Below is a small trained network, with its code and all its weights. Each question gives an input and a target symbol and asks what happens when units are switched off, that is, made to give their printed mean instead of their output.

import numpy as np


def w(rows, s, z=0):
    codes = np.array(rows[::2]) - 128.0
    scale = np.full(codes.shape[1], s)
    scale[-1] = z or s
    return codes * scale


def norm(h):
    return h / np.sqrt((h * h).mean(-1, keepdims=True) + 1e-5)


def f(y):
    return y / 2 * (1 + np.tanh(0.7978845608 * (y + 0.044715 * y**3)))


def softmax(a):
    e = np.exp(a - a.max(-1, keepdims=True))
    return e / e.sum(-1, keepdims=True)


def log_softmax(a):
    a = a - a.max(-1, keepdims=True)
    return a - np.log(np.exp(a).sum(-1, keepdims=True))


def net(x, mask):
    ids = ['ΔΘΛΣΨΩαβγεζμξτφ'.index(c) for c in x.split()]
    T = len(ids)
    res = E[ids] + P[:T]
    u = 0
    for l in range(2):
        r = norm(res)
        for j in range(3):
            rows = slice(2 * j, 2 * j + 2)
            q, k, v = (r @ M[l][rows].T for M in (Q, K, V))
            z = softmax(np.where(np.tri(T) > 0, q @ k.T / 2**0.5, -1e9)) @ v
            o = O[l][rows]
            res = res + np.where(mask[u + j], z, o[:, -1]) @ o[:, :-1]
        u += 3
        y = f(norm(res) @ A[l][:, :-1].T + A[l][:, -1])
        res = res + np.where(mask[u : u + 12], y, B[l][:, -1]) @ B[l][:, :-1]
        u += 12
    return log_softmax(norm(res)[-1] @ U[:, :-1].T + U[:, -1])


Q, K, V, O, A, B = {}, {}, {}, {}, {}, {}
E = w([
[55,84,81,100,68],'Δ',
[99,206,93,251,188],'Θ',
[165,103,127,221,76],'Λ',
[151,215,153,160,122],'Σ',
[74,112,63,219,111],'Ψ',
[201,96,115,123,123],'Ω',
[106,132,152,103,1],'α',
[179,86,122,187,98],'β',
[36,170,254,107,150],'γ',
[174,124,93,112,160],'ε',
[180,88,123,181,101],'ζ',
[149,164,162,73,57],'μ',
[185,86,117,180,101],'ξ',
[167,97,127,220,81],'τ',
[121,99,86,43,114],'φ',
],0.003)
P = w([
[252,7,163,195,156],'0',
[223,57,135,192,147],'1',
[217,86,122,184,146],'2',
[203,101,110,173,145],'3',
[194,113,98,164,146],'4',
[183,125,92,158,143],'5',
[173,132,84,152,141],'6',
[165,139,79,148,140],'7',
[154,145,74,144,140],'8',
[147,148,69,143,138],'9',
[140,149,63,139,136],'10',
[133,154,60,137,137],'11',
[127,155,56,134,136],'12',
[120,158,52,130,135],'13',
],0.0013)
Q[0] = w([
[95,170,137,151,152],'0.h1',
[152,154,188,102,92],'0.h1',
[156,205,84,158,2],'0.h2',
[92,72,137,64,124],'0.h2',
[92,85,87,186,236],'0.h3',
[155,187,167,202,158],'0.h3',
],0.0078)
K[0] = w([
[80,166,189,137,202],'0.h1',
[142,143,164,96,91],'0.h1',
[65,138,254,102,147],'0.h2',
[161,81,68,77,71],'0.h2',
[138,115,14,177,178],'0.h3',
[160,189,185,145,147],'0.h3',
],0.0088)
V[0] = w([
[130,143,5,166,146],'0.h1',
[96,198,188,112,143],'0.h1',
[177,154,101,126,25],'0.h2',
[113,85,124,50,119],'0.h2',
[76,98,97,91,31],'0.h3',
[171,173,89,83,139],'0.h3',
],0.003)
O[0] = w([
[174,105,152,90,79,149],'0.h1',
[69,99,79,81,111,74],'0.h1',
[151,68,69,135,198,224],'0.h2',
[104,152,126,205,76,8],'0.h2',
[164,181,150,135,196,103],'0.h3',
[106,88,145,254,85,152],'0.h3',
],0.0033,0.0015)
A[0] = w([
[103,69,254,130,172,6],'0.n1',
[142,167,200,94,116,172],'0.n2',
[119,73,134,54,117,150],'0.n3',
[152,119,120,130,122,26],'0.n4',
[78,50,120,145,88,123],'0.n5',
[44,177,129,83,125,36],'0.n6',
[102,86,138,161,65,168],'0.n7',
[109,155,201,148,179,108],'0.n8',
[138,148,86,130,122,79],'0.n9',
[147,156,61,128,117,97],'0.n10',
[93,152,87,142,125,71],'0.n11',
[102,77,102,106,211,120],'0.n12',
],0.0051,0.0013)
B[0] = w([
[57,13,111,52,109,45],'0.n1',
[158,96,131,245,235,165],'0.n2',
[162,159,161,230,210,106],'0.n3',
[138,133,74,148,126,136],'0.n4',
[232,155,146,200,186,113],'0.n5',
[122,113,1,148,49,70],'0.n6',
[173,210,161,89,248,165],'0.n7',
[187,63,197,60,154,88],'0.n8',
[121,64,110,85,94,173],'0.n9',
[109,9,78,53,49,245],'0.n10',
[107,99,211,62,101,103],'0.n11',
[190,183,216,203,129,120],'0.n12',
],0.0025,0.0012)
Q[1] = w([
[211,157,179,214,156],'1.h1',
[99,76,117,2,132],'1.h1',
[20,233,163,187,127],'1.h2',
[54,226,202,100,72],'1.h2',
[170,53,166,151,204],'1.h3',
[83,141,187,190,180],'1.h3',
],0.0054)
K[1] = w([
[89,36,254,108,255],'1.h1',
[214,148,68,81,41],'1.h1',
[141,183,97,231,118],'1.h2',
[233,194,77,205,89],'1.h2',
[177,91,127,179,135],'1.h3',
[187,199,67,164,95],'1.h3',
],0.0068)
V[1] = w([
[95,46,188,178,175],'1.h1',
[132,148,152,246,98],'1.h1',
[122,44,126,108,195],'1.h2',
[172,130,70,100,101],'1.h2',
[199,212,50,158,74],'1.h3',
[127,85,101,111,2],'1.h3',
],0.0025)
O[1] = w([
[79,172,160,32,119,148],'1.h1',
[113,233,83,133,153,192],'1.h1',
[87,94,207,112,133,133],'1.h2',
[188,148,138,250,144,185],'1.h2',
[81,115,218,50,82,253],'1.h3',
[120,143,169,45,128,120],'1.h3',
],0.0024,0.0023)
A[1] = w([
[89,134,156,80,209,53],'1.n1',
[84,171,132,110,139,123],'1.n2',
[138,175,193,78,179,82],'1.n3',
[94,78,107,134,137,154],'1.n4',
[89,95,105,107,100,138],'1.n5',
[143,177,151,107,113,106],'1.n6',
[163,140,121,132,111,109],'1.n7',
[36,150,141,129,185,5],'1.n8',
[162,112,137,164,129,115],'1.n9',
[138,55,98,123,183,151],'1.n10',
[149,155,156,40,119,88],'1.n11',
[137,140,145,182,253,127],'1.n12',
],0.0062,0.002)
B[1] = w([
[107,83,81,161,39,56],'1.n1',
[131,89,85,121,100,101],'1.n2',
[170,144,125,89,95,135],'1.n3',
[149,173,136,107,156,81],'1.n4',
[189,156,111,79,89,91],'1.n5',
[83,139,93,152,136,215],'1.n6',
[124,111,94,163,145,250],'1.n7',
[147,109,102,214,180,75],'1.n8',
[107,146,53,141,133,237],'1.n9',
[43,185,106,139,118,140],'1.n10',
[130,138,126,154,187,161],'1.n11',
[194,253,119,94,158,215],'1.n12',
],0.0039,0.0015)
U = w([
[169,94,116,10,44,157],'Δ',
[84,86,68,240,187,170],'Θ',
[131,130,197,156,94,19],'Λ',
[64,150,140,103,88,101],'Σ',
[190,26,54,144,44,72],'Ψ',
[105,108,132,74,170,57],'Ω',
[95,167,182,98,84,64],'α',
[133,105,184,106,141,70],'β',
[6,98,219,115,156,251],'γ',
[78,125,119,69,166,44],'ε',
[134,104,181,97,142,85],'ζ',
[183,242,111,136,182,212],'μ',
[131,94,178,99,147,122],'ξ',
[130,124,197,163,109,1],'τ',
[61,139,128,66,158,67],'φ',
],0.011,0.0043)

Each question gives the input, a string of symbols that net reads in full, and the target symbol t.
The units are the heads (2 rows each of Q, K, V and O) and the neurons (one row each of A and B). Each row of codes is followed by its name. A weight is (code - 128) times the scale printed after its matrix; where a second scale follows, it is the last column's (O, A, B and U).
mask holds one flag per unit, layer by layer, with each layer's heads first. A switched-off unit (its flag False) gives its mean, the last column of its rows in O or B, instead of its output. The means were averaged over made-up inputs and are rounded, as every weight is.
A unit's drop is (log p(t) with every unit on - log p(t) with that unit switched off) / (log p(t) with every unit on - log p(t) with every unit switched off).
The circuit of an input: a set's keep is (log p(t) with only the set's units on - log p(t) with every unit switched off) / (log p(t) with every unit on - log p(t) with every unit switched off). Starting from the 12 units with the biggest drops (on a tie, the unit counted first), units are removed one at a time, each time the one whose removal leaves the highest keep (on an exact tie, the one counted first), for as long as the keep stays at least 0.8.
circuit, biggest first: the units of the circuit, biggest drop first
most important unit: the unit with the biggest drop
k most important neurons: the k neurons with the biggest drops, biggest first
top k neurons in layer l: the k neurons of layer l with the biggest drops, biggest first
heads that matter: for each layer, one digit per head in row order, 1 if its drop is at least 0.15 and else 0, layers parted by /
input Ω Σ β α Σ Σ Σ Δ μ Σ Δ Ψ Λ, target μ: top 4 neurons in layer 0 -> [0.n7; 0.n5; 0.n6; 0.n10]
input Θ Σ ε ε Σ μ α γ Δ, target Δ: most important unit -> 1.h2
input Θ Σ Σ Σ Σ ε μ φ μ α μ Δ ξ, target μ: circuit, biggest first -> [0.n5; 0.n7; 1.n12]
input Σ Σ ε τ Δ Δ μ Δ, target Ψ: heads that matter -> 111 / 110
input φ α Σ μ ε Σ Σ Σ, target Δ: 4 most important neurons -> [0.n10; 0.n5; 0.n7; 1.n5]
input γ Δ α Δ Δ, target Δ: heads that matter -> 101 / 010
input μ μ Θ α α Ψ, target μ: circuit, biggest first -> [0.n7; 1.n12]
input ε α Λ Θ Ψ μ Δ Δ, target Θ: top 4 neurons in layer 0 -> [0.n5; 0.n10; 0.n2; 0.n12]
input τ Θ Δ μ β α Ω Θ μ, target Θ: 3 most important neurons -> [0.n7; 1.n12; 0.n5]
input Θ Ω α ε ε, target Θ: top 4 neurons in layer 0 -> [0.n2; 0.n7; 0.n5; 0.n8]
input μ μ α Σ Σ Λ β Σ Θ Θ Ψ, target μ: top 4 neurons in layer 0 -> [0.n5; 0.n7; 0.n12; 0.n6]
input Σ α Σ Σ Σ Δ, target μ: 2 most important neurons -> [0.n3; 0.n12]
input Θ τ μ Ψ Λ Θ Λ β Θ, target Ψ: heads that matter -> 111 / 000
input μ α μ Σ Σ Δ Σ γ Σ Ω α Σ Ψ, target Ψ: top 2 neurons in layer 1 -> [1.n12; 1.n5]
input Ω Ω μ α Σ μ ε φ α Σ Λ φ Σ φ, target Ψ: 2 most important neurons -> [0.n2; 0.n7]
input α α α Λ Ω Δ α ζ Σ μ Σ α Δ, target Θ: 4 most important neurons -> [0.n5; 0.n12; 0.n3; 0.n2]
input ξ μ Ψ Θ ξ μ Δ Σ ζ Σ α ε Λ μ, target Ψ: 3 most important neurons -> [0.n7; 1.n12; 0.n10]
input ξ α φ Λ Σ ε α, target Θ: heads that matter -> 011 / 000
input ε Σ Σ τ ε ε Θ ξ τ Σ Δ ζ μ, target μ: most important unit -> 0.h1
input α μ Ω Δ Σ ξ α α μ Σ τ α φ, target μ: circuit, biggest first -> [0.n3; 0.n12]
input μ Σ Θ μ α ε Σ Σ Θ Λ Σ μ α ε, target Θ: top 3 neurons in layer 0 -> [0.n2; 0.n7; 0.n10]
input Θ ξ Σ Δ φ Ω Ω α μ Σ, target Θ: 2 most important neurons -> [0.n7; 1.n12]
input Σ μ ζ μ Λ Σ α μ Θ Δ α Σ ε β, target μ: circuit, biggest first -> [0.n7; 1.n12]
input α Σ Σ Σ Λ, target μ: circuit, biggest first -> [0.n7; 1.n12]
input Δ α μ φ, target μ: most important unit -> 0.n12
input Δ ε Σ φ Σ Σ α Σ ε Σ α Θ μ φ, target Θ: 4 most important neurons -> [0.n3; 0.n12; 1.n12; 1.n10]
